Below is a small trained network, with its code and all its weights. Each question gives an input and a class and asks what happens when units are switched off, that is, made to give their printed mean instead of their output.

import numpy as np


def w(rows, s, z=0):
    codes = np.array(rows[::2]) - 128.0
    scale = np.full(codes.shape[1], s)
    scale[-1] = z or s
    return codes * scale


def f(y):
    return y / 2 * (1 + np.tanh(0.7978845608 * (y + 0.044715 * y**3)))


def log_softmax(a):
    a = a - a.max(-1, keepdims=True)
    return a - np.log(np.exp(a).sum(-1, keepdims=True))


def net(x, mask):
    res = np.array(x, float).reshape(1, 8) / 4 @ E
    y = f(res @ A[0][:, :-1].T + A[0][:, -1])
    res = res + np.where(mask, y, B[0][:, -1]) @ B[0][:, :-1]
    return log_softmax(res[-1] @ U[:, :-1].T + U[:, -1])


A, B = {}, {}
E = w([
[39,45,114,88,186,169,170,120,138,62,112],'x0',
[124,131,127,120,129,125,126,124,127,132,133],'x1',
[128,126,129,135,126,125,126,128,130,124,117],'x2',
[50,153,109,124,94,146,123,255,130,181,100],'x3',
[124,132,131,121,134,130,122,124,128,134,133],'x4',
[193,187,120,42,151,151,164,151,116,89,53],'x5',
[127,127,132,123,121,125,133,127,130,129,131],'x6',
[126,126,125,130,129,128,122,124,128,132,117],'x7',
],0.014)
A[0] = w([
[130,137,109,130,136,133,110,136,133,112,143,118],'n0',
[193,117,130,149,151,118,133,47,139,112,154,93],'n1',
[66,46,137,230,104,103,83,96,152,159,208,2],'n2',
[116,140,146,133,165,127,141,163,136,159,129,68],'n3',
[206,218,132,187,76,89,98,121,105,180,155,42],'n4',
[66,149,129,121,92,138,129,227,131,153,122,115],'n5',
[197,144,109,12,161,131,163,153,103,94,68,32],'n6',
[151,111,105,114,125,118,123,108,171,129,130,12],'n7',
[128,122,153,128,137,121,122,186,154,146,125,72],'n8',
[205,121,168,132,160,134,147,25,145,53,144,119],'n9',
[55,18,138,93,198,153,172,133,157,46,130,26],'n10',
[121,121,140,134,128,128,134,127,121,135,140,48],'n11',
[69,96,151,176,141,121,122,114,109,138,161,21],'n12',
[157,122,94,123,138,128,111,80,120,128,135,85],'n13',
[144,100,146,128,115,145,120,132,130,139,112,106],'n14',
[91,178,109,114,137,147,155,204,117,165,71,119],'n15',
[128,154,122,99,127,118,115,140,152,98,145,31],'n16',
[166,186,137,76,126,144,134,136,134,81,91,34],'n17',
[90,140,118,139,87,143,116,225,129,156,126,127],'n18',
[162,127,121,137,138,114,122,69,137,117,150,59],'n19',
[130,130,112,127,134,122,129,136,113,121,143,117],'n20',
[91,135,123,127,131,126,134,133,97,76,148,19],'n21',
[133,148,153,133,128,134,122,144,144,93,123,6],'n22',
[173,143,120,152,129,141,126,139,149,153,137,18],'n23',
[141,96,157,123,123,120,113,150,106,121,125,105],'n24',
[137,158,153,114,116,134,148,130,122,92,111,26],'n25',
[157,166,78,152,123,147,122,115,136,148,140,24],'n26',
[223,197,159,173,88,78,84,149,133,171,159,51],'n27',
[52,61,102,104,181,163,161,119,122,58,127,32],'n28',
[113,135,128,127,109,133,119,153,119,119,124,55],'n29',
[198,106,142,124,155,105,137,15,104,81,153,146],'n30',
[163,165,144,65,141,156,137,136,151,97,62,44],'n31',
],0.011,0.0055)
B[0] = w([
[127,122,123,133,141,117,139,139,132,144,108,127],'n0',
[70,111,134,129,112,102,89,166,134,134,153,191],'n1',
[254,228,87,218,192,100,202,154,60,166,201,225],'n2',
[106,132,127,126,124,114,109,126,149,138,144,138],'n3',
[128,120,156,60,150,196,165,61,129,111,42,199],'n4',
[81,62,136,136,103,101,61,172,141,110,151,209],'n5',
[214,197,116,179,159,104,168,143,86,186,178,215],'n6',
[131,113,140,114,135,124,129,139,128,142,137,127],'n7',
[94,109,137,124,131,107,105,133,108,128,151,146],'n8',
[64,80,136,137,92,74,76,191,137,118,158,228],'n9',
[126,132,146,60,125,196,147,57,141,116,39,250],'n10',
[128,145,134,124,125,118,142,139,139,128,121,124],'n11',
[160,179,124,152,119,110,167,123,112,154,138,169],'n12',
[106,97,139,138,122,121,105,147,139,132,134,150],'n13',
[137,138,132,114,110,124,117,139,116,139,124,125],'n14',
[78,81,136,149,94,74,101,177,153,100,168,202],'n15',
[139,120,128,145,117,137,131,109,111,133,145,126],'n16',
[173,160,106,186,162,112,174,118,84,134,168,175],'n17',
[79,79,144,145,108,82,74,169,165,97,146,202],'n18',
[111,114,119,127,122,116,91,173,128,116,127,161],'n19',
[122,144,134,122,130,126,123,138,105,122,122,127],'n20',
[133,128,108,112,140,132,141,121,131,127,110,136],'n21',
[143,140,116,123,127,151,114,136,125,151,139,123],'n22',
[130,120,124,117,134,139,123,92,139,127,119,135],'n23',
[128,146,117,102,119,104,130,118,144,124,148,126],'n24',
[143,135,107,132,137,120,140,131,118,145,141,138],'n25',
[122,128,114,130,130,149,136,118,137,140,91,135],'n26',
[125,126,119,38,140,208,155,40,137,103,56,198],'n27',
[143,131,143,61,117,183,128,48,131,132,63,226],'n28',
[120,103,115,136,131,116,124,117,140,117,142,134],'n29',
[47,70,133,152,87,92,74,197,179,108,160,227],'n30',
[172,185,114,182,153,134,169,127,122,154,172,185],'n31',
],0.01,0.021)
U = w([
[19,57,136,136,94,76,50,193,151,88,155,255],'0',
[128,131,138,7,129,204,164,15,132,93,4,104],'1',
[254,225,117,221,157,95,207,141,84,124,196,15],'2',
],0.0076,0.0028)

Each question gives the input, the list of numbers given to net, and the class t.
The units are the neurons (one row each of A and B). Each row of codes is followed by its name. A weight is (code - 128) times the scale printed after its matrix; where a second scale follows, it is the last column's (A, B and U).
mask holds one flag per neuron, in row order. A switched-off neuron (its flag False) gives its mean, the last column of its row in B, instead of its output. The means were averaged over made-up inputs and are rounded, as every weight is.
A unit's drop is (log p(t) with every unit on - log p(t) with that unit switched off) / (log p(t) with every unit on - log p(t) with every unit switched off).
The circuit of an input: a set's keep is (log p(t) with only the set's units on - log p(t) with every unit switched off) / (log p(t) with every unit on - log p(t) with every unit switched off). Starting from the 12 units with the biggest drops (on a tie, the unit counted first), units are removed one at a time, each time the one whose removal leaves the highest keep (on an exact tie, the one counted first), for as long as the keep stays at least 0.8.
circuit, biggest first: the units of the circuit, biggest drop first
unit that matters most: the unit with the biggest drop
k most important neurons: the k neurons with the biggest drops, biggest first
drop when u is switched off: that unit's drop, to one decimal
input [4,-8,8,0,-4,-5,7,8], class 2: circuit, biggest first => [n2]
input [-2,-3,-5,-8,3,7,6,-1], class 0: 2 most important neurons => [n30; n9]
input [8,-5,-3,7,6,3,6,7], class 1: 4 most important neurons => [n10; n28; n30; n9]
input [-7,5,-8,-7,-7,6,2,-8], class 0: 4 most important neurons => [n30; n9; n10; n1]
input [-5,0,-1,-4,2,-2,2,4], class 1: 2 most important neurons => [n27; n4]
input [-6,8,5,-6,0,-2,-8,-3], class 0: 3 most important neurons => [n30; n9; n10]
input [4,2,-2,3,5,-2,8,-2], class 1: 2 most important neurons => [n30; n9]
input [-2,-2,7,-4,7,4,2,-8], class 0: 3 most important neurons => [n2; n30; n9]
input [-7,-7,-7,-8,6,-8,-7,6], class 0: 3 most important neurons => [n30; n9; n1]
input [-7,7,8,-1,-6,-7,-5,1], class 1: 3 most important neurons => [n27; n4; n6]
input [-8,6,2,-8,4,-7,2,5], class 0: 4 most important neurons => [n30; n9; n1; n10]
input [-6,6,8,2,-5,-6,-5,6], class 1: 2 most important neurons => [n27; n4]
input [-1,6,-3,-6,0,8,-4,-6], class 2: 3 most important neurons => [n6; n17; n31]
input [-1,8,3,-1,0,2,6,5], class 2: 2 most important neurons => [n10; n5]
input [4,8,-2,-4,1,6,5,3], class 2: circuit, biggest first => [n6]
input [4,-7,6,-5,-2,3,-3,5], class 0: 2 most important neurons => [n9; n30]
input [2,-7,-1,6,-3,-8,4,-1], class 2: drop when n2 is switched off => 1.7
input [7,4,0,-8,6,5,-1,-1], class 0: drop when n9 is switched off => 1.4
input [0,5,3,-7,2,4,-2,-2], class 0: drop when n4 is switched off => 0.0
input [0,-1,-6,4,8,-6,6,-2], class 2: drop when n2 is switched off => 1.0
input [1,8,-8,1,-5,-2,-6,-3], class 2: unit that matters most => n30
